Known rows:
26 -2 22 -9 11 -1 -3 -12 7 0 -9 8 -18 -5 0 1 -5 -2 -7 8 6 8 15 -6 -10
 -14 -15 1 3 34 -1 -4 -2 -> <589>
-10 -1 -37 11 -9 4 2 2 3 3 0 4 9 11 -11 -5 -27 25 -3 7 -33 10 -16 26 8
 -8 -10 4 -3 -15 -9 -1 0 -> <1418>
6 -2 1 -2 -3 -2 -2 -2 -14 -3 -6 2 2 2 -2 6 -9 -4 6 2 -2 2 -1 -6 7 -2 -5
 5 4 -1 4 10 0 -> <540>
-11 0 3 3 7 -3 1 1 13 -1 10 9 9 -1 5 4 -4 -8 -2 -2 3 -4 1 -16 -1 -11 3
 -15 2 9 9 -1 2 -> <1492>
-23 -1 9 3 -3 3 2 -4 -1 -3 6 4 2 -2 -1 8 0 -8 4 1 4 -3 -3 -9 4 0 4 3 3 3
 17 12 4 -> <1408>
18 -1 13 -6 8 -6 -5 -1 5 0 -2 7 -7 -4 2 3 -4 -2 -6 4 1 1 10 -7 -8 -7 -12
 -2 3 19 -2 -6 0 -> <727>
5 1 -1 -1 6 -4 1 7 7 -1 5 7 2 -1 3 4 -8 -9 -5 -1 1 -2 -3 -7 0 -6 -2 -9 1
 3 0 -2 -2 -> <486>
14 3 13 -1 -31 -5 -18 0 -6 -5 -2 -34 0 -16 0 14 7 -2 -1 3 7 -11 -30 3
 -20 -3 -16 -23 -1 -37 -19 30 8 -> <1018>
3 -1 7 -3 -10 -1 -2 -2 -8 -2 -4 -3 0 -2 -2 6 -9 -6 3 3 5 -1 -12 -1 1 0
 -6 4 0 -8 1 17 2 -> <1569>
-11 -1 25 4 6 1 6 -4 7 -2 0 -1 6 1 3 9 8 7 3 -5 0 -6 1 -1 3 -3 18 -3 -1
 11 -1 -3 6 -> <993>
6 1 25 -3 -12 -6 -11 11 -17 -3 9 -8 -15 1 -3 -27 17 5 11 -7 13 -10 18
 -13 -1 20 -25 -15 -1 -7 10 -8 5 -> <951>
-7 1 40 5 5 -2 0 -4 0 -2 -2 -1 -11 -5 -17 -4 -9 25 6 -4 -23 -5 7 11 2 2
 6 -37 3 3 -12 -12 0 -> <636>
-23 -1 6 1 -6 2 0 -6 -1 -4 5 2 3 -3 1 8 -2 -10 3 1 3 -3 -7 -9 0 -1 5 3 1
 2 16 14 5 -> <1546>
-28 1 -8 16 -11 4 0 6 13 5 15 1 -4 6 -16 -23 -21 30 -3 5 -21 1 -11 28 -1
 -1 -18 -14 -6 -19 2 -12 9 -> <1333>
-5 0 -6 8 -5 2 -5 -3 7 1 -1 -13 1 1 3 -10 12 6 -2 4 -6 0 -7 8 -6 -6 -6
 -7 -1 -9 -5 6 0 -> <1554>
-22 -2 8 4 -1 2 4 -6 -3 -4 4 5 3 -1 1 9 -4 -8 5 1 6 -2 -5 -9 4 -4 7 4 2
 3 16 17 4 -> <511>
4 5 -14 0 -18 16 6 -2 -14 9 -1 5 16 -1 -7 4 -31 -8 3 2 34 18 -2 3 -5 -1
 1 26 -8 -15 -2 -1 8 -> <1013>
8 4 -4 -32 0 -5 12 22 18 -7 0 7 -47 -9 -6 -4 -6 -21 2 -11 15 -4 -32 20
 11 19 -5 28 -24 -2 -2 27 -17 -> <1140>
-12 -1 -10 8 -1 3 -1 -5 8 0 0 -6 1 2 0 -9 9 6 -1 3 -9 3 -3 7 -2 -6 -2 -4
 0 -6 1 4 -1 -> <1500>

Facts:
<178> Ψ: <642>,<944>
<636> Ψ: <623>
<104> Ψ: <1352>
<732> Ψ: <1519>,<479>
<1519> Ψ: <479>
<1336> Ψ: <1140>,<951>
<1554> Ψ: <1333>,<484>
<1119> Ψ: <305>
<1140> Ψ: <1180>
<1500> Ψ: <1333>,<1068>
<446> Ψ: <166>,<732>
<589> Ψ: <1119>,<1258>,<606>
<1208> Ψ: <250>,<1486>
<302> Ψ: <334>,<987>,<581>,<214>
<305> Ψ: <1167>
<1257> Ψ: <231>,<1053>,<540>
<970> Ψ: <1316>
<1271> Ψ: <1519>
<321> Ψ: <642>
<443> Ψ: <1068>
<169> Ψ: <166>
<1326> Ψ: <1140>,<642>
<812> Ψ: <1345>
<486> Ψ: <1305>
<18> Ψ: <975>,<336>
<752> Ψ: <732>
<1366> Ψ: <511>
<459> Ψ: <993>
<1136> Ψ: <1119>
<1452> Ψ: <1018>
<637> Ψ: <435>,<166>
<1285> Ψ: <1333>,<1316>,<1408>
<899> Ψ: <1180>,<1519>,<104>
<1524> Ψ: <36>,<104>
<1024> Ψ: <1245>
<951> Ψ: <479>
<1502> Ψ: <1352>
<1503> Ψ: <77>,<623>
<143> Ψ: <1180>,<1305>
<536> Ψ: <1358>
<1028> Ψ: <1140>
<303> Ψ: <36>,<1509>
<1013> Ψ: <1352>,<1237>
<554> Ψ: <214>
<312> Ψ: <611>
<1348> Ψ: <640>
<587> Ψ: <332>
<1245> Ψ: <752>
<1053> Ψ: <1119>,<1352>
<792> Ψ: <166>,<644>
<1424> Ψ: <637>,<1546>,<1018>
<1569> Ψ: <345>,<1431>,<484>,<1324>
<1509> Ψ: <1311>,<951>,<623>,<642>
<77> Ψ: <1311>
<727> Ψ: <54>,<606>
<1360> Ψ: <511>,<1013>
<176> Ψ: <337>
<500> Ψ: <334>,<36>
<207> Ψ: <623>,<104>
<306> Ψ: <582>
<54> Ψ: <484>,<479>
<1311> Ψ: <1208>
<5> Ψ: <1024>
<582> Ψ: <1519>,<1017>
<541> Ψ: <636>
<1352> Ψ: <1345>
<1551> Ψ: <1024>
<540> Ψ: <1271>
<1025> Ψ: <1424>,<1509>
<370> Ψ: <847>
<27> Ψ: <944>
<1478> Ψ: <1446>,<944>
<472> Ψ: <511>,<899>
<836> Ψ: <435>,<334>,<1167>,<446>
<1316> Ψ: <1237>
<847> Ψ: <1245>
<336> Ψ: <1519>
<36> Ψ: <332>
<1561> Ψ: <336>
<606> Ψ: <435>
<1483> Ψ: <1289>
<275> Ψ: <1180>
<1358> Ψ: <1492>,<383>
<1431> Ψ: <1459>
<484> Ψ: <1018>
<1333> Ψ: <104>,<1345>
<1067> Ψ: <1352>,<944>,<155>
<895> Ψ: <975>
<340> Ψ: <1418>,<166>
<1290> Ψ: <478>,<899>
<570> Ψ: <1245>
<309> Ψ: <582>,<312>
<479> Ψ: <1352>,<1345>
<583> Ψ: <875>,<1245>
<361> Ψ: <435>,<1067>
<490> Ψ: <1336>
<351> Ψ: <1237>,<28>,<479>
<332> Ψ: <1324>
<1018> Ψ: <250>
<1337> Ψ: <1140>,<1018>
<1406> Ψ: <1452>,<27>
<640> Ψ: <1180>
<1324> Ψ: <1180>,<1519>,<1352>
<944> Ψ: <1486>
<1418> Ψ: <104>
<1237> Ψ: <1352>
<250> Ψ: <623>,<479>,<1345>
<155> Ψ: <435>,<1311>,<1345>
<987> Ψ: <1119>,<606>
<595> Ψ: <446>
[<1492>,<104>,<732>,<1068>,<1336>,<1119>,<589>,<970>,<1271>,<169>,<1326>,<486>,<18>,<1136>,<1452>,<214>,<975>,<1024>,<303>,<727>,<875>,<1551>,<1142>,<1478>,<472>,<836>,<1305>,<479>,<361>,<383>,<490>,<1337>,<1324>,<435>,<987>] Σ flima
[<1180>,<1486>,<1519>,<1140>,<337>,<812>,<1285>,<899>,<1289>,<951>,<1502>,<1013>,<554>,<312>,<1348>,<1345>,<1424>,<1408>,<1569>,<166>,<1509>,<77>,<1360>,<207>,<54>,<1352>,<540>,<1446>,<1546>,<511>,<847>,<336>,<36>,<606>,<895>,<340>,<570>,<583>,<713>,<1018>,<944>,<581>,<155>] Σ gristak
[<1554>,<1500>,<446>,<302>,<1459>,<305>,<1257>,<443>,<642>,<1366>,<637>,<28>,<231>,<1503>,<143>,<1028>,<1017>,<587>,<176>,<500>,<1311>,<582>,<370>,<27>,<1316>,<1167>,<1561>,<1358>,<623>,<223>,<1333>,<611>,<1067>,<644>,<1290>,<309>,<1258>,<351>,<1418>,<1237>] Σ paflum

Rows:
No name comes twice in this set of rows, the named rows included.
-7 4 -11 -1 1 2 -6 -8 -1 1 -3 -7 -11 -8 -10 -14 21 7 2 -4 -16 3 13 8 -8
 8 2 -12 7 3 -2 -11 -10 -> <1311>
9 6 -22 -5 4 -3 -2 3 -5 2 -1 5 17 -9 -2 11 -4 -11 -1 -8 -2 3 8 -14 -6 -4
 10 -12 7 -1 -7 -12 -7 -> <1478>
9 -1 -47 -5 -1 -7 -3 4 3 2 7 7 13 1 13 25 -2 -3 -14 -2 -11 -2 -3 -3 -3 5
 -8 27 5 1 6 -15 3 -> <169>
30 -1 36 -5 -1 12 8 -14 -2 7 -16 3 -4 0 -6 0 -23 10 1 5 26 20 17 13 -8
 -10 0 21 -9 23 -19 -14 8 -> <1053>
22 -4 -13 -5 -7 -8 -2 11 -25 -6 -12 0 18 21 4 -11 -12 -3 16 -3 -4 5 5
 -19 24 2 -20 12 -1 -3 4 9 -2 -> <336>
35 -6 37 18 30 0 8 7 -21 8 11 0 -12 2 13 -6 -4 -5 -10 18 7 -18 -3 12 15
 24 22 -11 9 -29 -11 -6 -6 -> <1245>
-4 3 48 8 -11 -7 -10 10 -2 0 15 -16 -17 -5 -11 -24 8 33 7 -12 -5 -17 10
 6 -7 16 -18 -45 -5 -14 -12 -27 11 -> <250>
-24 2 17 4 -13 3 -3 3 -4 2 18 6 -17 -4 -13 -8 -8 11 2 0 5 -4 0 7 -4 15
 -13 -1 -3 -7 16 -9 10 -> <812>
1 3 -11 -8 1 1 -1 4 11 -1 -3 -10 -16 -4 1 -10 20 -3 -3 -3 3 -1 -7 10 -4
 4 0 2 -6 -1 -7 8 -10 -> <1028>
3 -2 0 1 -10 1 -1 -9 -15 -2 -11 4 3 1 -12 11 -33 2 3 8 -21 8 -11 6 7 -10
 -3 -2 5 -3 -5 16 -2 -> <36>
8 -5 4 -19 -4 0 -7 -21 -8 -2 -10 12 -33 -9 0 15 20 1 -8 5 -3 7 16 7 -9
 14 -19 49 6 43 18 -6 4 -> <606>
17 -5 24 15 17 1 4 4 -26 6 14 5 -18 -4 3 -6 -15 -15 -6 23 10 -13 -8 7 12
 22 9 -5 13 -34 7 13 -9 -> <847>
25 -3 4 -4 -13 -12 -9 26 -30 -5 -3 -7 8 23 8 -35 10 4 20 -9 9 -3 18 -25
 21 14 -37 -1 -6 -5 8 -5 3 -> <1519>
31 -1 31 0 -19 -5 -12 -2 3 -4 -11 -39 9 -10 10 22 10 10 -5 0 4 -13 -31 9
 -17 -11 -3 -20 -8 -23 -37 17 11 -> <484>
-5 1 -19 -10 7 1 10 13 19 -2 -1 1 -16 3 2 -15 16 -7 -1 -4 4 1 -13 14 8 5
 0 16 -14 3 -1 9 -11 -> <143>

The same elements again, as new rows of numbers:
Known rows:
-11 1 -7 -22 -10 -3 -6 8 -19 4 -33 29 -10 9 34 -9 12 -11 2 -3 -6 -27 -18
 -10 -14 29 7 19 2 -> <486>
-21 4 -2 -11 -4 -6 -8 1 -8 -10 -35 16 -2 13 50 -10 16 2 -28 -21 -1 -13
 -35 16 -13 26 3 -1 1 -> <1119>
3 3 -19 -16 12 -13 14 11 -31 35 -47 41 24 26 42 -14 5 -14 6 -6 -4 -25 1
 -1 -17 59 -21 15 37 -> <479>
-14 3 -5 -15 -8 -7 -5 6 -15 2 -34 20 -2 15 40 -9 11 -1 -9 -6 -6 -17 -27
 -1 -15 25 1 10 3 -> <727>
-9 12 -8 -23 -7 -17 -5 4 -23 -3 -32 30 -1 28 25 -9 25 -17 -3 3 -8 -31
 -26 -10 -13 24 2 25 3 -> <1336>
-12 -9 -24 -1 -13 5 -11 4 -11 19 -18 35 -25 -16 4 6 22 -24 -3 -14 -27
 -38 9 -5 11 19 1 11 7 -> <1446>
-17 -11 -1 2 3 -12 -17 12 -10 4 -5 24 -22 -37 15 -8 33 -19 2 -16 -25 -25
 12 -3 10 15 6 3 0 -> <36>
-13 -8 -19 0 -7 -6 -10 6 -16 10 -11 29 -22 -22 9 -3 30 -20 -3 -17 -27
 -34 12 -2 9 22 -3 1 5 -> <1360>
-15 -9 4 -1 12 -17 -21 15 -9 22 -4 28 -10 -36 18 -8 33 -25 6 -7 -17 -22
 13 -6 21 21 9 15 18 -> <207>
-11 -9 -17 -1 -4 -5 -12 7 -15 15 -13 27 -21 -19 6 0 27 -19 -3 -14 -26
 -30 7 -2 11 19 -2 4 5 -> <895>
-19 -8 -6 -32 -9 7 -17 2 -10 13 -33 35 -23 -8 -6 4 4 -18 15 -4 -20 -21 7
 -7 -24 13 3 -4 24 -> <644>
-17 0 -1 -29 0 8 -13 1 -16 7 -34 41 -21 -1 -8 5 17 -30 14 0 -21 -29 2 -1
 -20 12 8 2 27 -> <642>
-20 -5 1 -30 -1 -4 -18 2 -12 6 -32 27 -18 -10 1 0 13 -15 8 -7 -18 -14 0
 2 -22 11 2 -12 22 -> <302>
-18 -6 2 -33 1 -4 -18 5 -13 7 -31 28 -19 -12 -2 -2 12 -17 14 -4 -18 -17
 3 -1 -23 13 1 -8 22 -> <443>
-18 -6 2 -32 0 -4 -17 3 -15 7 -31 30 -19 -11 -2 -2 14 -16 13 -4 -19 -18
 2 -1 -23 15 2 -9 23 -> <176>
-20 -7 -5 -17 -5 -9 -10 5 -21 -7 -27 24 -14 -7 13 -9 19 -22 4 -5 -18 -20
 8 0 -12 19 -3 9 8 -> <1406>
-21 -9 -12 -20 -12 7 -14 4 -13 5 -34 28 -15 -2 12 -3 8 -26 -1 -7 -15 -20
 5 0 -6 21 1 15 13 -> <1434>
-20 -6 -1 -18 0 -5 -12 6 -19 0 -31 23 -8 -7 16 -9 17 -23 1 -3 -14 -15 3
 1 -5 20 0 10 15 -> <541>
-16 -12 -3 -18 1 -2 -12 10 -20 -2 -32 22 -11 -9 15 -10 13 -20 4 -5 -16
 -15 6 2 -5 23 -5 5 9 -> <306>

Rows:
No name comes twice in this set of rows, the named rows included.
-9 12 -5 -21 -5 -11 -4 5 -25 -7 -30 33 -6 19 25 -10 28 -21 2 4 -12 -38
 -22 -10 -13 23 9 24 4 -> <1326>
-8 6 -11 7 4 -4 9 7 -35 0 -8 44 -21 -17 2 0 47 -37 10 0 -41 -56 15 -3 7
 16 6 5 8 -> <944>
-13 -12 -25 1 -26 -4 -4 8 -11 28 -4 23 -23 -26 1 -1 10 -2 10 4 -28 -33
 20 -25 7 14 0 -6 12 -> <166>
-16 7 3 -13 4 -2 4 7 -36 -13 -28 34 -10 -5 12 -9 35 -37 9 8 -25 -38 5 4
 -6 18 7 10 17 -> <178>
-12 2 -6 -18 -7 -9 -2 9 -22 2 -32 28 -9 11 33 -9 16 -13 3 -3 -10 -27 -20
 -9 -16 28 5 19 1 -> <490>
-21 -7 4 -31 3 -8 -21 5 -10 9 -29 28 -19 -15 -2 -2 11 -16 14 -5 -17 -12
 3 -3 -24 14 3 -6 24 -> <1500>
-23 -9 -4 -27 -10 -6 -10 8 -29 6 -31 19 -13 -10 13 -8 19 -21 2 -2 -16
 -13 -7 6 -5 26 1 5 6 -> <5>
-15 -3 -4 -25 -11 -6 -2 12 -31 9 -34 24 -14 2 33 -9 16 -10 7 -1 -12 -21
 -28 -4 -16 35 6 17 -3 -> <1551>
-14 8 3 5 13 -13 -8 4 -21 12 -9 34 -1 -8 7 1 46 -35 -1 6 -26 -36 -2 2 20
 10 4 20 19 -> <1509>
-20 -8 -4 -18 -11 -8 -7 6 -21 3 -26 17 -8 -10 13 -11 11 -11 6 4 -14 -16
 5 -7 -8 19 -3 0 13 -> <595>
-14 -2 -19 -5 -6 -18 -10 3 -14 41 -13 27 6 -9 9 0 22 -19 -6 -4 -15 -25
 10 -5 16 29 -6 10 31 -> <812>
-21 -13 23 -33 12 -17 -28 17 -9 11 -17 26 -18 -46 10 -15 11 -13 28 -1
 -10 -8 19 -14 -16 18 18 -11 29 -> <1418>

The same elements again, as new rows of numbers:
Known rows:
-23 -11 -15 0 14 1 16 1 22 -1 -9 -8 9 5 -> <1478>
5 1 -12 0 -17 18 -25 8 10 9 17 1 -3 -26 -> <1446>
-12 4 -22 4 -11 3 -4 20 16 4 20 2 21 -23 -> <975>
-20 -2 -14 8 25 -11 19 -7 9 24 -3 -4 18 2 -> <1551>
4 4 -9 1 -18 20 -28 8 6 10 16 5 -3 -28 -> <1408>
-8 17 6 22 8 -22 5 11 5 9 -16 0 -5 5 -> <1500>
15 13 -2 6 11 13 -2 -5 17 15 -18 -21 -19 6 -> <77>
1 -6 -25 24 6 1 -17 9 22 -1 -17 -8 -10 6 -> <1208>
6 3 -11 37 16 39 -13 1 24 15 -6 -5 -25 -7 -> <951>
19 30 10 6 30 14 6 -3 -24 12 -15 11 -8 6 -> <340>
-13 6 -19 8 10 -4 22 3 6 5 -14 9 22 -3 -> <472>
-66 -23 23 -9 10 -7 6 10 2 -27 -4 -29 -26 -43 -> <1237>
-17 5 9 16 16 -15 15 8 13 5 -11 11 -3 10 -> <309>
12 7 -25 22 0 16 -25 -3 -41 0 -18 32 -9 16 -> <1424>
-3 1 -11 4 -3 -1 -20 20 23 0 14 4 7 -29 -> <1434>
-19 2 -23 -30 -1 -17 -28 -17 38 30 -71 30 10 -18 -> <1140>
9 3 1 14 -6 15 11 -12 -20 -4 -10 10 -2 4 -> <36>
21 37 11 -1 40 19 -15 8 10 21 -26 -43 -35 -1 -> <155>
-25 -8 17 16 52 -33 13 -28 17 54 14 -11 18 1 -> <1245>

Rows:
No name comes twice in this set of rows, the named rows included.
-15 -3 -3 12 28 -16 4 -7 12 14 -3 -5 8 -3 -> <5>
-12 8 -12 4 35 3 18 6 8 5 -17 1 9 11 -> <727>
-4 15 0 27 6 -21 4 9 22 14 -17 -17 -12 10 -> <1503>
4 30 -10 -14 30 1 -2 32 16 15 4 -8 9 -11 -> <435>
-13 -2 -8 30 11 22 51 7 18 -13 -2 37 27 -6 -> <1271>
-9 8 -18 -26 -21 -5 -35 3 39 23 -22 19 15 -44 -> <1180>
4 17 -9 27 -22 -15 -19 26 36 17 11 -18 -8 -16 -> <623>
-35 -13 10 3 12 -13 6 4 6 -11 -8 -2 -13 -4 -> <1316>
-14 -4 14 6 25 -6 5 -35 3 50 8 -8 4 5 -> <570>
0 25 -6 -3 47 -2 21 16 2 8 -14 -2 10 14 -> <836>
-20 2 -16 -13 12 -25 -12 1 39 12 -49 18 14 -23 -> <275>
5 -1 -1 52 6 56 21 1 24 -7 4 31 -8 -14 -> <1519>
-1 6 8 20 44 -5 14 -1 10 14 -1 6 7 3 -> <752>
7 2 -13 39 10 38 -14 2 -5 9 -4 16 -19 3 -> <54>
-18 6 -15 -20 12 -34 -12 -4 45 15 -60 23 23 -24 -> <640>

